Each row is followed by its class number.
[-135   19  -50 -244  304    3  -85  237  128  143 -308   71  234 -624
 -132 -234  162  549   40   22 -508 -123  439  264  241 -212 -268  208
 -139 -197  379  148  -58  129 -110  275  191  137]
3
[-278  135  429  427  350 -441  224 -114 -266   55 -131  259  -45   -7
  170  152 -181  -69  264  -19  -32  262 -467 -206  330  -95  -18   72
  123   21  104 -178 -130 -115  172  -42   39  195]
7
[ -50 -615  151  364 -145 -148  362 -189   68  138  260   62  -46  -87
 -132  177 -343   11  301  -89 -381 -263  -66  253  487  323  193   18
  482  139 -350  371 -247 -553  -58  385  230  311]
9
[ -98   -9 -339 -431  358  -66 -118    6   49   96 -251  186   77 -337
 -258 -247  326  617    9  100 -661  169  427  444  571 -293 -327  -74
 -201 -156  594  180  -74  156 -159  464    2  121]
2
[ 303  380   53   43  353   30   -2 -323  -48  123    9  522  308   83
 -165  195 -301   14  383 -326  249 -413   -3  162  216  -70 -113  139
 -136 -162 -236  109  308   53   79   43   45 -202]
6
[ 331  258 -137  -92  -91  279 -107 -233 -170  308  196  236  306 -141
 -144  -91 -309 -172  340 -427  480 -432  -21   95  -81 -210  179  220
 -146 -105  -96  131  236   84  141  -50 -152   49]
5
[ -94 -206 -151 -272  250  -98 -507  206  116  234 -247   25 -247 -380
 -465   43  121  515 -164  -58 -705   47  302  167  317 -390 -353 -107
   46 -283  371   70 -167  189 -183  251   56  456]
4
[-238 -201 -253 -429   72   75 -471  226  -24  120 -106  -11   40 -565
 -283  -92   49  385  -75  -13 -431  -21  409  195  675  -59 -210  128
  -98 -420  412  132 -518  107  -83  253  -49 -178]
3
[-141   56  213  -76  -88  175  230    3  -37 -113  442  166  -78 -278
 -260  112 -144 -442 -132  -83   -4    0 -151  -42 -612 -185   51 -161
  -72  279  -59   93   81  -90   19 -229 -198  393]
7
[  35    2  127   96 -253  109  270  238  -42   42 -276  207  899  371
  300 -108  -47  287  435 -189  407 -260 -133 -189   34   99  136  207
 -257  244 -398 -202  230 -379  157   39  245  -37]
5
[ 456  291  -58 -428 -300   80 -434  -18   35  517  215  175  156  278
  272 -132  181  250  150 -293  156  215  444 -101 -227    2 -291 -156
  -70  172  232   12  -78 -132 -178 -414 -273  -77]
7
[-177   21 -360 -412  110  160 -399  -42  221   15 -317 -111  312 -336
  -96 -427  251  569 -111  116 -555 -126  517  296  175 -404 -180  -47
 -279 -258  432  112   55  291 -223   97 -223  -54]
8
[ -62  283  342 -220  -65 -245 -255  -21  168  159   72  -48   60 -153
  193  109 -272   74  100  -74  -98  581   16 -189 -268   99 -100  -83
 -126  305  -37   47 -457 -564 -262  -95   19  390]
9
[-104 -102  238  382  208 -362  773  -46  -77   68   85  178 -177  205
  416  -70    8 -238  362  -29  373  311 -380 -228   57   26  120  -22
  -48  125  -15   63  -27 -148  112 -112  189  404]
7
[ 224  279  143  -78 -292   28   61   -2 -201  189 -408  372  589   65
  119 -183  105  128  339  -60  239 -257  270    1   73 -125 -200   45
 -164   12  -29 -193   39 -231  117   75   32 -114]
4
[-316   63  374 -431 -209   12 -127   38  185 -148  185  168 -129 -144
 -211   57  -31 -222 -377  101   77  255   16    6 -751   97  100  -95
  -15  117 -177  -82 -201 -110  -72  -56  112  300]
9
[ 344  321   16 -142 -254  112 -316  -81    3  703  336  500    1  478
  155  -75   46   37  350 -313  139  124  504  250 -447  -25 -234 -236
 -250  268  -67  -13  107   27   70 -254 -488 -598]
2
[ 355  162   79  168  -40  278  118  235 -242  170   23  275  460  -50
  -84   67 -196 -301  422 -577  294 -426 -141   52 -208 -223  101  216
  -80   45 -202    5  658  -56  257 -217  -79   78]
9
[ 119 -518    0   41 -415 -250  525 -128 -158  235  442  -26  -71  -51
   10   76 -200 -152   94 -293 -153 -194 -189  344  226  197  378  -21
  156   24 -332  100 -141 -332   11  238  274  132]
7
[ -87  -15 -219  -90 -204  -67 -272   21 -231  434  314  160 -130  471
  306 -108  135  159  195 -500   91   20   99  -75 -315  -31  196  -49
 -283  433 -102   28 -221  142   90  -82 -263 -493]
4
[ 453  280   73   20 -117  182  191  -82    8  162  176  405  368  -20
  -19  -37 -170    2  592 -319  136 -373 -147 -105  345 -423 -196   35
  101  -23   92   30  292   91  144   -8 -113   69]
8
[  90  268 -256 -154 -258  441   74   42 -190  551  139  142   60  268
  387 -296   64   81  140 -189  122  -14  430  -29 -731  -48   -7   31
 -197   59  -84 -213  426  228  -28 -479 -393 -332]
9
[   0  -17  -69 -132 -498  252   77 -126 -220  556  308  -24  -62  568
  261 -283  218  139  255 -450  -58   91  240   39 -319   26  -25  -47
   39   55  -29 -258   59  114  -73 -391 -390  -70]
4
[   2 -166  155  -41 -290  281   -6   25  -36    7  439  -21  185 -334
  -92  151  -10 -283  213 -113  240  -57  -17 -227 -669  -69  -82  -81
 -114  -19 -243  -54  246 -330   54 -181  -76  539]
6
[  98  267  209 -141   67 -198  -22 -318  228   53   34   80  313  312
   94   78 -174  317  226  137    9  530  -50    9   36  116 -243 -311
 -249  450  200   11 -371 -356 -236  116  -10  501]
8
[ 276   45  291 -293 -352 -114  365  -14  -89 -215 -283  337  597  186
  -72   20   75  171  592 -239  142 -440   -9 -205  212  -73   77  129
    6   43 -173  -23  -44 -154 -107  438   52   68]
8
[  45  131   92  130  249  -81  109   52 -162  232  126  528  172 -153
 -220   72  -90 -104  330 -352  126 -299  -73  290   60 -373  110  338
  -53  -44 -175   77  409   50  197  -73  -29 -134]
2
[ 249  351  209  -57 -365   51  259 -196   62  -60 -296  350  671  572
  177  105   30  129  707 -344  456 -148  -28  -61  160    6 -134  167
 -335  263 -243  -87   30 -521   62  131   -4 -100]
8
[-135  220  586  297  288 -337  546 -124 -161  -85 -239  234 -334  127
   41  191 -195 -458  541 -204  194  363 -443 -181 -151   37  -89   47
 -137 -224   47 -146   32  -27  184  -56 -197  379]
8
[ 162  328   23 -201  -84   43 -256 -320  232  230 -172  -73  267  469
  145   73 -190  393  210  107 -112  401 -171   48 -105  -60  -70 -245
 -215  410  139  -67 -186 -369  -80  301   80  458]
4
[-232  -90  125  136 -226 -101  228   -1 -133  -63  362  -34  -35 -208
 -328   73  -67 -123 -165   -8  -82  241 -158 -322 -652  -39  278 -247
  181  267  -54 -140  193  138 -376   15 -137  552]
1
[-362 -153 -169 -398  322  -10 -610   57  338 -117 -293  -47  -54 -459
  -98 -382  374  536 -328   89 -580  -33  385  323  193 -154 -203  102
 -122 -438  162   53 -133  129  -78   78  145  355]
0
[ 510  368  149 -304  -49  219   36 -135 -105  239  -23  315  255 -248
 -190 -100 -215 -127  411 -604   83 -349   10  141  205 -329    5  206
  -27 -343 -236   19  408 -114   54   91   47  453]
0
[ -22  214  239 -436 -227  106 -327  -26    4  133  478  108 -256 -517
 -228   15  -90 -175 -180  130   50  322  273  -69 -598   -8 -232  -32
  103   74 -238  -42  -27 -119  -53 -184 -176   64]
1
[  36  415  134  -62  181   12   69 -330  340  301  -63  -91 -198  181
  224   97 -151  301   87    1 -200  521 -127 -126 -142   58 -228 -125
 -296 -128  124 -143 -101 -548 -242 -170  -16  741]
3
[ 162  368  193 -160   -4  -35   90  148 -207   59    2  498  263 -441
 -186 -126  -39 -230  106 -569  262 -184   49  167  142 -202    6  445
  -66   27 -350   11  316 -235  165 -125  172  352]
1
[-236   84  354  -94 -110   -5  159  261 -189  -17  264  187 -270 -285
 -181  118  -87 -345  -68 -182 -234   -2 -187 -148 -675  -26  283   29
   30 -109 -181 -136   82  101   54  -68 -243   49]
9
[ 255  243   58 -253  222  291   97 -192 -110  -86  173  281  572   83
  209  -98 -233  -78  443 -317  -90 -441  -89   -7  109 -116   74   19
 -205  -19 -283   54  220  -29  124  -25 -205  269]
5
[-198 -709  135  355 -151 -161  146  276   20  151  322  -59   25 -185
   63  -43 -231  179  124 -167 -313 -562 -345   70  455  244  370  221
  227  -23 -389  215 -335 -455  263   -5  151  -48]
8
[  50  257  196  156   -9   10    1 -295  256   57 -103   16  531  146
   48  -21 -341  264  431   98  268  375  -13 -122  -54  152 -382 -265
 -196  436  -54  124 -143 -640 -286 -110  107  388]
8
[ -47  304  546  190  234 -273  294 -220 -127  152   74   51 -155  115
  208  204  -87 -191  335 -102  321  420 -325 -235  -23  -85  -43   80
 -138   74  131 -183 -139  -70  159   44  -15  267]
3
[  -4 -478  143  325 -258 -191  237  104   -3  217  361  207  216 -104
 -151  278 -214  -34  208 -149 -306 -379 -381  272  449  109  357   -3
  155 -246 -173   68 -319 -527   89  119  165  319]
7
[ 541  351  362   58 -230  266 -329 -173  108  222  -41  358  542   20
  -75  -43 -356 -131  423 -215  229 -404   89   54  156 -111 -283  -69
    6 -107 -354 -111  340 -238  308  -54 -231   34]
5
[-405  -74  344  382  113 -206  489 -161  -74 -162 -167   69 -169  160
  154   99  -47 -297  498 -103   61  288 -402 -134 -284    1   65   18
  -46   69  106  -41  -28  -46  115   99  -48  252]
0
[ 192   80  -14 -143 -305   96   95   81  -53  -62 -466  190  775  312
  167 -214    3  445  460 -221   84 -515   23 -201  336 -222  -15   62
 -340  342 -320  -15  114 -355   93  291  -35 -240]
6
[ -32 -461   40  427    4  -31  422 -310   15  167  309  -49  155  210
  103  121 -365   -7  256 -118   25 -316 -412   97  262  583  494  -44
   59 -158 -310  154 -139 -486   66  140  176  431]
1
[ 280  350   28   71  287  170   77 -237   77   36  229  263  403 -100
  118  -31 -251 -284  313 -263  263 -288  110  266   19  -99  -79  106
 -131   -5 -172  267  352   -8   76 -306  -42 -218]
9
[ 385   42  111 -139 -156   80   53   89   21    1 -211  229  658  204
  239  -88    7  331  427 -178  248 -432   -4 -284  412   15  -93   59
 -269  274 -137   22 -136 -522  142  157   26  235]
3
[ 386  390  -21  220  213  204  380   90   61   44   44  227  397 -114
   42  147 -334 -114  449 -295 -378 -397  -80  195  439 -375  -38  186
   -2  -81 -266  119  502   16   19  -46  -72  -79]
7
[ 107  -81 -112 -192 -124   38 -412 -102 -147  454  147  176 -144  436
  128 -167  -32  127   29  -82  118  102  295   83 -549  116  -99 -167
  -13  308  -47    0  137  137   47 -331 -403 -406]
6
[ 335   66   66 -208 -186   93  192  -94  -64   63 -247  173  529  543
  119  -51   26  290  410  -54  306  -87   66    2  137  -12 -161   91
  -19  226 -100 -161  132 -163  -54   -7   33   77]
0
[-328  -77  -82 -461  180  -25 -660  135  262  -13 -316   88  322 -214
 -341 -183  182  589 -103 -109 -516    5  440  268   48  -58 -215  -25
 -166 -230  236  127 -153   79 -326  -18  -84   89]
1
[-262   99  281  183  481 -304  574 -149 -168  -60   65  184  -53  114
  137   17  103   88  454  -90  -32  228 -487 -133  -20 -321   61  141
 -154  357  266   18   52   18  145  124  -99  443]
2
[ 177  232   52 -211   82 -113  161 -312  206   67 -122 -166  -66   58
  178   21 -352   81  139    8   54  567  146 -274 -220  131 -204 -277
 -280  245   -9   62 -147 -299 -443   32  -55  662]
0
[-124   61  327  198  284 -282  438  256 -143   30  -81  250  152  -80
    6  196 -122  -91  538  -63  239  313 -352  -93 -138  -44  121  239
 -207   54  198  -15  104   68  185  176    9  244]
8
[-297  -44 -274 -548  161   39 -615  165  102  172 -146  224   17 -473
 -192 -220   91  623 -207   -7 -740   31  308  301  454 -196 -207  116
 -159 -250  267  -18 -242   61   42  194 -122  247]
1
[-309   48 -225 -298  279 -246 -408    4  113  -88  -25  172  -54 -301
 -113 -145  257  627 -154   53 -742   18  140  375  467   17 -188  242
   -6 -329  216   -5 -201  151  -41  129  -60 -316]
6
[-373 -208 -126 -483  100  -85 -627  107  248 -163 -220  109   99 -660
 -304 -256  147  435 -207  -17 -384    9  405  208  509  -86 -354   54
 -169 -425  114   72 -390  -54 -103  132  132  325]
8
[-453   46  319  543   83 -250  358 -204 -126 -157   62  302  264  -81
  284  126  -77 -180  495  335   27  269 -114 -150  -40  161   38  129
  -50  -67  -74 -419 -154   29   52   83 -280  477]
3
[  35  185 -244 -419 -338  260  -78  231   16  353  244  234  106   89
  238 -170   73  251   51  -26 -310  103  414  -70 -732  -76  -57 -114
 -153  175 -105 -185  225  186 -152 -182 -305 -242]
4
[ 506  322  235  201   49  171  364   96 -178  275  130  310  503   14
   78  -48 -259 -180  449 -594  177 -549   26   62  375 -118   47  107
 -285  -17 -265   50  378   77  311   38 -161 -149]
6
[ 174  413  190   17 -125 -285 -120 -362  215  186  -44   80  121   51
  290 -109 -247  165  211  206  133  510  102 -155 -446  279   83 -210
 -266  418 -144  -28 -223 -396 -229  256 -111  651]
8
[ 426  155  351  -78  241   64 -279  156 -125  126  -76  266  520 -259
 -146  -56 -365  -50  467 -541   83 -472   39  -95  368  -95 -109   73
 -141 -222 -449   77  306 -103  216   -5 -110  237]
4
[-138  322   -5 -138  205  -81 -143 -274  298   75 -109  -50   43  492
   42   77 -264  367  166  207 -193  501 -306   -5 -372   53  125 -121
 -236  227  186   56 -182 -172 -279    6 -275  222]
5
[ 122  304 -237    3 -334  258 -380  -26  -84  702  237  254    2  572
  305 -282  131  313  149 -176   37   81  151  213 -397  175 -108  -74
  -64  -14    1 -251   83    5  140 -496 -277 -607]
4
[ 291  368 -332  144 -341  288 -250   23 -181  731  434  305   21  395
  310 -120  138  162  -14 -245  366  -77  240  -27 -544   38  -21  -82
 -223  287  -54 -196  213   35  188 -425 -211 -569]
4
[ 196  469   -1 -271 -385  183   74 -325   78  336  245 -169  -31   -7
  334 -161 -226  121   40  164 -175  517   28  -70 -507  146 -182 -385
 -220  306  -31 -239 -365 -417 -235    7   -3  778]
1
[ -98 -392   78   31 -261 -149  492 -100  -16  174  102  135 -100  -18
  -18  -42 -132  -64   98  -91 -237 -139 -145   32  321   82  466   66
  328 -230  -70  149  -98 -231  -86  314  128  323]
6
[-296  240  321  222  161 -204  585  376  -42 -172   72  314 -159  -65
  162  155  115 -132  269  -86   24  399 -502 -271   41  -26  -92  168
 -229  126  -67 -147  -84 -271  325   70  186  206]
4
[-427  156  307  561   65 -303  538  185 -265   47  -21  317  415 -319
  163  150 -211 -192  515  -40 -150  315 -381  -65   97 -232  123  151
 -195    1    3 -341 -105 -156   36    7  -26  686]
7
[-218    9  628  758  -32 -213  517   96 -211   58   17  244  307   72
  248  174  -19 -270  632 -199  226  204 -328 -298 -176   12  -63   26
   50  299   94 -241   39 -170  226  -35   -7  386]
0
[ 536  284  327 -156 -446   27  278   81  -55   80 -191  230  789  540
  156 -104  -12  161  756 -260  463 -366 -112 -214  -36 -146   -4    6
 -188  281 -234 -131   43 -130   16   80 -100  -71]
1
[-350  -75  -48 -269   77   95 -550    4  183  140 -402  -65  204 -333
 -120 -274  179  409 -151   57 -369 -116  358  347  300 -200 -124  135
 -195 -516  298  -67 -233   30  -15   59   11   85]
3
[ 134  300    2 -259    4  -36  -95 -435  235  171    7  -97  144  297
  243   59 -353   85  199  132   64  605  -12   24  -58   65 -140 -216
 -220  144  116  -49 -257 -225 -268    5  -49  566]
6
[-219 -624  175  490 -122 -111  236   64  -25  236  255   46  238 -164
   41  292 -386  -33  304 -435   78 -510 -305  -83  390  327  447  279
   50 -140 -180  121 -128 -362  271  181  154  -43]
3
[ 404  141  251  189  107   91 -192  -30  -11  141  157  379   76   29
 -242  212 -209 -434  518 -391  238 -415  -32   88 -161 -135   57  -83
 -158 -102 -309  352  125 -252  146  -96 -274   51]
8
[-157 -678   53  480 -109 -199  -80 -215  -10   35  328  -55   17  288
   12  250 -126   75  200 -141  -33 -377 -409  293  387  594  353  177
  294  102 -252  202 -446 -459  290  228  236   40]
6
[ 186  265  -83 -348 -308  131  339  -66 -103 -236 -355  321  501  376
    6 -246  184   89  262 -139  529 -201  118  -62   68  213  -36   85
 -331   57  -26   21  -83 -287  -93  -34  -44 -157]
8
